[-44  -5  -3  14   2  -9  -7   2   0   1  -7 -23  19   4  20  -3   2   0
  11   5  11   2   5  11 -18 -70  11  28  11  -6  16  -5  11  -4  16  -8
   2  -2   4  -8   5   6  -9   0  -4  -1 -20   5 -15   8  -6 -13  -1 -27
  -2  10   8 -15   8  -7   3 -10] -> Q cg
[-12  -4 -20  10  -3  -7  -4   6   4  -3   6 -10  22  25  15  25  -3  31
   1   3   4   1  14   8  -3   6   3  24  28   8   1   2   4   0  20 -17
  -8  -2 -10  -3  -2   6 -18   6   0   1 -10  -2  -6  15   2 -17   1  -9
 -14 -17  -1 -20 -15  -7  -3  -3] -> Q cg
[-34  -9 -34  14   3  -7  -4   8   4   4   4 -18  19   8  22   9   7   2
  -4  -4  13   2   2  17   0  18  13  52  56  -7   3   2 -15  -4   8 -23
  -1  -5  -2  -2   5   6 -15   4   4   0 -25  13  -6   8  -5 -18   3  -3
   3 -17   8 -16 -10  -4   5  13] -> Q cg
[-10   9 -21   3  -3 -15  -4  -3   3   4  -6 -11   6   8  21   8   0  -2
   5   1   5   3  12   3   6 -78   9  53  30 -15  21   9   6  -8  11 -18
  12   1  -1   3   6   4 -18   2   6  -8 -11  19  -5  15   3  -9   6 -19
  -2 -78  -4 -20   4  -6 -17  -9] -> Q cg
[-45  -3  18 -12  -5   0  -2   1  -9  -1  -1 -42  30 -13   2 -16   0   2
   9   1  -6  -2  -2 -12   8  10   1  60 -34  -5   6   4  30   1 -17   3
   1   0   2   0   4 -22   4  -3   0  -3 -11  24  -3 -68  17  11  -3   4
  -3  28  -1  11  26  -1   1   9] -> B lp
[-22 -10 -17  10  11 -19   0  -2   8  -6   6 -10 -12   5  22 -16   4   0
   4  -7   7   1  -9   2  -2 -19  12 -33  18 -13   5  -6 -26  -8 -10  -1
 -28  -2   5  -5  -1   9  -6   8  -3   1 -21  10   5  -1  -3  -5   2 -11
  -2  67  21  -5  -1  -5  -1  -9] -> Q qs
[ -7   5  12  -3  -3  -9  -3   2   1   2  -1 -30  16  -2  -7  12  -4  -2
  -5  10 -11  -5   0   2   8  35  -3  78 -16 -25  -2  -1  32   2  -6 -11
  25  -4  -6  -6   4   2   4   0   0 -14  -5   5 -15 -21  13  -1  -5   8
  -3 -30  -7   7  16   0  -4   7] -> B lp
[-19 -18 -16   3   9  -7  -4   5  13  -4   0 -29   6  14  16  21 -10   0
  -1   3   9   2 -12   9 -10  33  12  12   7  -6   8  -1   3   4   3 -11
 -11  -3   2 -11   2  10  -6   0   7   0 -18   2  -8  17  -4 -13   3 -16
  -1  37  12  -5  -3   0  -7  -8] -> Q qs
[ 16   5  12  -2   0 -13   2   6  -1   6  -1 -23  -4   1  -2 -27   7  -2
 -15   2 -11   2  -2   8   0 -78  -8   3  16 -21   7  -3   4   8  -8  -8
  -1   1   0   5   2  -2   6   1   1  -8  -5 -15  -6 -40  15  14   1 -13
  -2  33   8   3  29  -1   1  -8] -> B qt
[-20   7 -14  10  11 -18  -4  -1   8   3  -9  -6 -25  12   8 -23   0   1
  -1   6  10 -12   3   6   0 -67  15   8  26 -43  17  -1 -18  -7  -6 -18
  15  -3   0   0   9  15  -2   6   5  -4 -16  25   4  14  -7  -4  -3 -15
   0 -23   5 -17   4  -5 -11 -15] -> Q cg
[ -3  -7  -7   9  -4  -9  -6  -2   1   1   6 -26   9  10  -1   3   0  -2
  -2  -5   7   6  -6  -5  -4 -35  13  35  19  -7  16 -10 -11   4 -15 -16
  -4   0   8   6   5   4 -10   8  -1  -8 -19   0  -3   5  -3   9  -4  -9
  -1   0  11  -8   8  -4  -8 -10] -> Q qs
[ 31   3  -5  -2 -11 -24  -6  -1  12   3  17 -13 -24  -3  -7   7  -9   2
 -13   6 -23  -7  -6  -2   8 -78  -4   5   4 -20  -7  -2  16  17  -7 -15
   4   2  -5   2  -1  11  10  -5   7 -14  10   6   3 -34  12  12   2 -17
   2 -50   8   4  17   4  -9   0] -> B qt
[  7  -8 -12   3 -13  -5  -3   5   4  14   5 -33  15   1  18   2  -5   4
 -18   4  -5  -8  -6   4   7  -5  -1  30  12  -9  -1   2  32  16   0 -15
 -24  -1  -3  -4   0   1  -2  -6   1  -5  -5 -10 -13 -34  21  10   5 -19
  -4   5  10  10  14   0   2  11] -> B qt
[ -4   7   7  -4  -6   1   0   2  -1   2   3 -26  27  -4 -10  -5   4   1
 -19   3  -8  -3  -7  -7   8  56   1  78  -6 -22   0  -4  16   8 -15   0
  15   1  -5  -7   1   1   7   2   2 -11   1   3   0 -32   6  12   1  22
  -1 -12  -5  13  18   5  -2  10] -> B lp
[-34 -18 -17  10  10 -17  -2  -4   3  10   2 -10  -3   5  12   2  -5   7
  19  -5   8  -7  -6  20 -10 -24   3  -5   7  -2   8  -1 -14 -14  -2  -4
   8  -3   2  -6   5   8  -2   4   2   8 -18  18   4  13  -9  -9   2 -19
  -5  14   8  -8  -4   0  -3   1] -> Q qs
[ -4   5   0   5   0  -7  -9   5  -6   3   7 -27   9   0 -14  -6   5  -7
 -10   3  -8  -2  -4 -12   1  63   7  78  -1   0  -7  -3  -2   2 -16  -6
   4  -2   1   7   2 -16   3  -4   2 -11  -6   3   3 -31  12  14  -2  26
  -8 -10   6   9  -1  -8  -2  16] -> B lp
[ 18   1  10  -1  -3  -3   0   1   2   4  -1 -31  20   0  -1 -10  -3  -1
 -17   9  -8   1  -3  12   2   3 -10  29  18 -12  -4  -2  13   7   3  -8
  -5   0  -4  -2   0  -3  11  -4  -6  -4  -5 -25 -13 -38  15  18   3   2
  -1  32   7   3  29   2   1  -8] -> B qt
[-18  -3 -12   9  13  -8  -5  15   8   2   5 -23   6   2  -1   9  -2  -4
   3  -6  10   6  -3   7 -13  14  13  60  21 -14   5  -4 -29  -2  -3 -13
  -4   2  10  -6   5  31  -7   7  -1 -10 -20   0   5   9  -8  -5   0   1
 -12  19   7 -14 -14  -3  -7  -7] -> Q qs
[-36  -1 -11   4 -10 -17  -4   1   3   2  -6 -29  16   2  23  18 -11   2
  10   3   5   4   6   2  -5 -69  10  21  -8   4  10   1  23   2   2 -14
 -18  -3   6 -10   5   3 -14   0 -10  -6 -15   7 -10  -7   2  -8  -3 -30
  -2  -9  11 -15   2   1  -7 -10] -> Q cg
[-37 -15 -19  14  -3 -10  -8   4   8   2   8 -32  14  10  34  15  -7   1
   1  -4   4  -3   0  11   0 -23  16  18  24  -7   4   3  10  -6   7 -20
 -13  -5  -7 -12   0   7 -17   5   1  -7 -19  20  -9 -13   0 -21   2 -25
   1   6   8  -9   0   0   0  -1] -> Q cg
[ 19  -2   0  -4  -4  -8   0   6   0  14   1 -21  18  -1 -13  32  -8  -4
  -8   0 -16   1   9   0  -7 -45  -1  55  -3  -5   4  -2  19   5  -5  -5
  23  -1  -1  -2   2   9   3   1  -4  -6   4 -11  -2 -19  15   9   5  -4
   2 -36  -6  -4   9   1 -13   8] -> B lp
[-30   5 -10   9   0  -1   2   6   4   6  -3 -33  35   2  17  -6   2   2
  10  -2  12   4   4  10  -8   1  11  69  52   0  14  -5 -14  -5   5 -14
  -7  -1   3   0   4   3 -12   8  -5  -1 -23  -3  -6  -2  -1  -1   0  -2
  14  24   5 -14   7  -5  -1  -5] -> Q qs
[-26 -23 -14   9  11  -7  -2   5   3  -1  -1 -18  17   5   0   2  -2   0
 -11   5   3  -2  -7  11   0  37  12  62  18 -12  -1   0 -12   0  -2  -7
  22  -2   0   5  -4   9  -5   9   1  -5 -19   5  -4  -2   2  -2   6   3
  -4   7   7  -7   4   0  -5   8] -> Q qs
[ 37   2   2   4   1 -15   0   3   6  -3  -2 -21 -17   0   7 -14   2   1
 -14  -2 -12  -3 -13  -4   3 -37   2  14  16 -31   7   0  -9  -5 -20 -11
   0  -3  -1   5   5   7   8  -2   3  -4  -4   5   0 -24  16   7   1   4
   1   1   7   2  23   0  -6   4] -> B lp
[ 20  -3  10  -5 -14  -4  -4   3  -2   1  -1 -19   4  -2   0  19 -12   6
 -11   6  -9   2 -14  -3   6  23 -13  17 -14   0   1   3  33   7  -9  -9
   0  -4   0  -5   3  -3   3  -5  -3  -8  -9  -2  -6 -13  12   8  -2   0
   0 -17   3  12  19   5  -4  -3] -> B qt
[-25   1 -15   6  -5 -20   3   7   6   0  -8 -13   7  -5   5   4   6   3
  17   5   0   0  11  11 -10 -78   7  17  -8   4  26   1   9   4  14 -15
  22  -3   2   1   2   3 -24  -8   1  -3 -19   6  -5 -10  -8  -4   2 -39
  -2 -60   4 -19   3  -2  -9  -3] -> Q cg
[  9  -6   1  -7 -11 -18   6   8   2  12  10 -48  17   3  -8  17  -1   3
  -9  14 -18   3 -10   1   3 -73  -5  33 -31 -15  -4   0  30  12 -11  -6
   0  -7   1  -4  -3   5  10  -2  -2  -7  -5 -27  -7 -67  24  14   0 -19
   0  22   5   6  26   4 -13  -1] -> B qt
[ 11  -8  11 -11   5  -9  -2  -7  -2  -1   8 -15   1  -2 -16  21  -8  -3
 -22  13 -24  -4 -11   5   5  41  -4  24 -30 -17 -14  -1  34   8  -4  -4
  26   0 -11  -8  -4   4   9  -1   3  -3  11  -5  -7 -24  16   2   1   1
   1  -2  -7  15  14   8  21   4] -> B qt
[-24 -10 -13  12  12 -23  -3   4  16   4  -3 -11 -21   4   3 -10 -13   1
   0  -4   1  -6 -11   7  -7 -50  15 -33  13 -18  10 -15 -32  -2 -15  -7
  28  -3   2   2  -1  14   0   8  -4  -6 -15  25   1  11  -9 -10   0 -15
   3  20   8  -9   7   2 -11   1] -> Q qs
[ -9   2   4   4   4  -8  -1   6  -2   7  -1 -48  14 -12  -4 -22   6  -4
 -10   1  -2  -4  -5  -3  11  19  -2  78  -3 -28   5  -3  13   3 -20  -8
   7   2   0   4   0  -7   9   1   2  -9  -9   5   7 -47  17  11   0  16
  -1  12   7  11  21  -3   7   6] -> B lp
[  8  -7   2   1  10 -13  -5   3   8   8  12 -27   1   0  -9  18  -3   2
 -14   8 -19  -1  -9   6  -3   8  -1  23  17 -24 -11  -2   3   1  -6 -13
  12  -3  -7  -6   1   7   5   1  -2  -2  -5 -18  -6 -30   9   3   4  -1
  -1  31   4   0  16   1  -7  -6] -> B qt
[ -8   4  -7  14  11  -1   0   1   7  -3   6 -13   3   6  22  19 -15   3
   1   2   2   4   0   8  -1  59   5  17  26  18  -5  -2   0   3  13 -13
 -14  -3  -3 -14  -3   4 -11   4  -1 -11  -4   2  -4  12  -5 -20   2  -7
   7  24   3 -13  -9  -4  -1 -21] -> Q qs
[-25   5  -8   9   3  -8  -4  -2  15   3   1 -18   2   8  33  -1  -4   1
   7   1  10  -2  11   0  -9 -39  13  25  32 -13  10   8   3  -9  22 -16
 -26  -5  -1  -7   8  13 -16  -4   1  -3 -18  -4  -7  10  -6 -15   5 -24
   3   2   5 -38  -9  -4  -2 -15] -> Q cg
[ 23   3  20  -8  -5   3   3   1 -10   2 -10 -10  -2  -3  -9  -5  -5   7
 -14  -6  -7   0  -9  -4   2 -13  -9  -1  -9  -9   2  -6  23  13 -11   1
  14  -6  -6   6  -3  -3   5 -10   0   3  10  -8  -9  -6  15  12 -11   4
  -1   0   1  15  24   4   3  -1] -> B lp
[-36  -6 -16  10  11 -16   4   7   6   5   0 -11  -1   7   6  -3  -5   1
   6  -6   8  -3   2  12  -7 -65  18  16   1  -7  13  -2  -1  -7   7  -5
  11   5  -4   2   5   7 -12   8   1   0 -13  15   0  11 -11  -4  10 -19
  -4  -6   6 -16   3  -4 -11  -2] -> Q cg
[-45   1  -1   7   5  -8  -2   3   1   2   4 -29   5   1  14  10  -7   2
   9  -4   5  -6   1   1  -4  19  11  62 -25 -11   6   1  19   3   7   2
 -17   2  -2  -7   3  10 -10   5   5  -4 -11  25  -3 -12   2  -9   4 -11
  -2  -9   9   8  33  -4   2  -4] -> Q cg
[ -4   0  -6   9   8  -9  -1   4   8   3   6 -22  -2  -2  19  -1  -4   0
  -6   0  -2   0  -6   3  -7   7   7  24  18 -18   0  -3   6   2  -6 -15
 -30  -4  -1  -3   2   8  -2   5   1  -3  -4  -6  -1  -1   6  -2  16  -8
   3  24  13   0   1  -2  -8 -16] -> Q qs
[-14   1 -16   6   7 -17  -2   8   6   3  -5 -22  -1   6  10   9  -1   0
  -2  -4   1  -5  -6   8  -2 -77  14  19  16 -16  13  -3  -1   6  -5 -17
  16  -7   3   0   4  11  -6  -3   5  -7 -13  16  -8   2   3  -6   6 -24
  -3 -22   5 -13  14  -3 -15 -12] -> Q cg
[  1  -6   9  -7   0  -6   2  15  -3   3  -3 -37  24  -4 -13   3  -3   1
  -9  -2 -12  15  -8  -7  10  70   8  38  -6 -14   3  -8   5   2 -31  -9
  17  -1  10  -7   2 -15   3   2  -2  -8 -11 -16   2 -40  28  12   0  23
   3  42  -1   1  27  -2  -8  -4] -> B lp
[ -5  -2   9   0   2  -1   0   4   1   1  -6 -21  11   2   7  -1  -6  -1
 -10   7  -4  -3 -14   0   2  67  -1  30   4 -10  -4   0  19   2 -11  -8
  10  -5  -4   0   1   1   8   2   2  -5   1   3  -8 -17  14   6   1   8
   1  10   0   8  16  -1  -3   1] -> B lp
[-32   0 -21   5   0 -13  -5   1   4   4  -2 -13   0  -3  11   1   3   1
  13   2  10   1  14  10 -14 -78  11  18   8   2  25  -4  -4  -3  11 -11
  17   6   6  -3  10   3 -13   4   4  -2 -21  13  -2  -6  -7  -9   2 -32
  -1 -26   0 -23   3  -4 -11   3] -> Q cg
[-22   8 -14   6  -2  -2   2  -4   0  -4  -3 -17  20   5  16   9   0   1
  10  -2  10   9   8   3  -8   8  16  55  22  -5  17 -14 -12 -14  -9 -27
   3   2   4   2   5   0 -18   4  -5  -6 -14  16   5  15  -2 -14   0   1
  -1 -18   4 -20  -8   3 -11 -12] -> Q cg

[ 13  14  22 -15  -5 -15  -4  -2   5 -17   2  -2  11   6   1  -1 -32   5
  -1  22  10 -21  -3 -31  -3   4 -11   4  -5   8  20  -5  -8  -7  21 -14
  -5   6   4 -12 -28  14   9 -14  -8   1 -40 -13   3  -8   4 -13 -11   4
  29   4  15  14   3  -4   4   9] -> td D
[ 15  12   4   4   9 -15  -2  -8   2   0   2   7   2   3   0 -17  -8  -4
   0  13   2  -6  12 -40 -12  -5 -11  -6 -11   5   9   1  -8  -1   8  24
   1  -7   8 -18  15   4  20 -22  -1   0  -7 -31 -11  -3   2  -1 -11   1
  26 -10  16  -4   8   2   1   6] -> td D
[  1  -8 -13   0   0  10  -5   3  -2   5  -6 -13  14  13   7  28 -18  -2
  -5  21   2 -37   2 -23   6   9   6 -21  -5  13  -7   3   8   4  13   2
   4   5  22  -4   4 -28  33  -8  11   2  12  -5   5  26  -9   4 -10  -1
  13  -8   8 -20 -21  14  -6  10] -> qd J
[-16  -7   3 -14  -6 -36  18  -2   6   3  -3  20 -26  -2   7 -17  22  19
   9 -25   4  42 -11 -31  -3   9 -12  -8  24  -5  -8 -27   5   2  34  -2
   4   3   9   5  -3  24  -3   7  13  20  26  -6   5  -6   8  -5  -5  -2
   7 -11 -19  -2   1   0  -7  -5] -> mr X
[ 18  11   7  11  11  -5  11   2   2  -1  -9   7  10   6 -23   8 -17  -4
  19   6  -1 -25   6 -27  -8  -5   1   4 -19   6 -13   8 -14   3   3   4
   5 -12  19 -21  -8  15  21 -29   2 -17  -6  -9   1  13   3  10 -14 -12
  38   2   5   6  10   7   0  11] -> mr X
[ -1  12   4  20  11   1   7   2   4  -2  -9   7   5  -2  -2   6  -9   4
   9   4  12 -26  -2   2 -11   3  12  10 -20   9 -17   8 -11  14   7   8
   4 -21   9 -14  -4  23  35 -11  -7 -15  -1 -23  -1  -4   5   9 -14 -18
  31  -1  11  14   7   5  -5   7] -> mr X
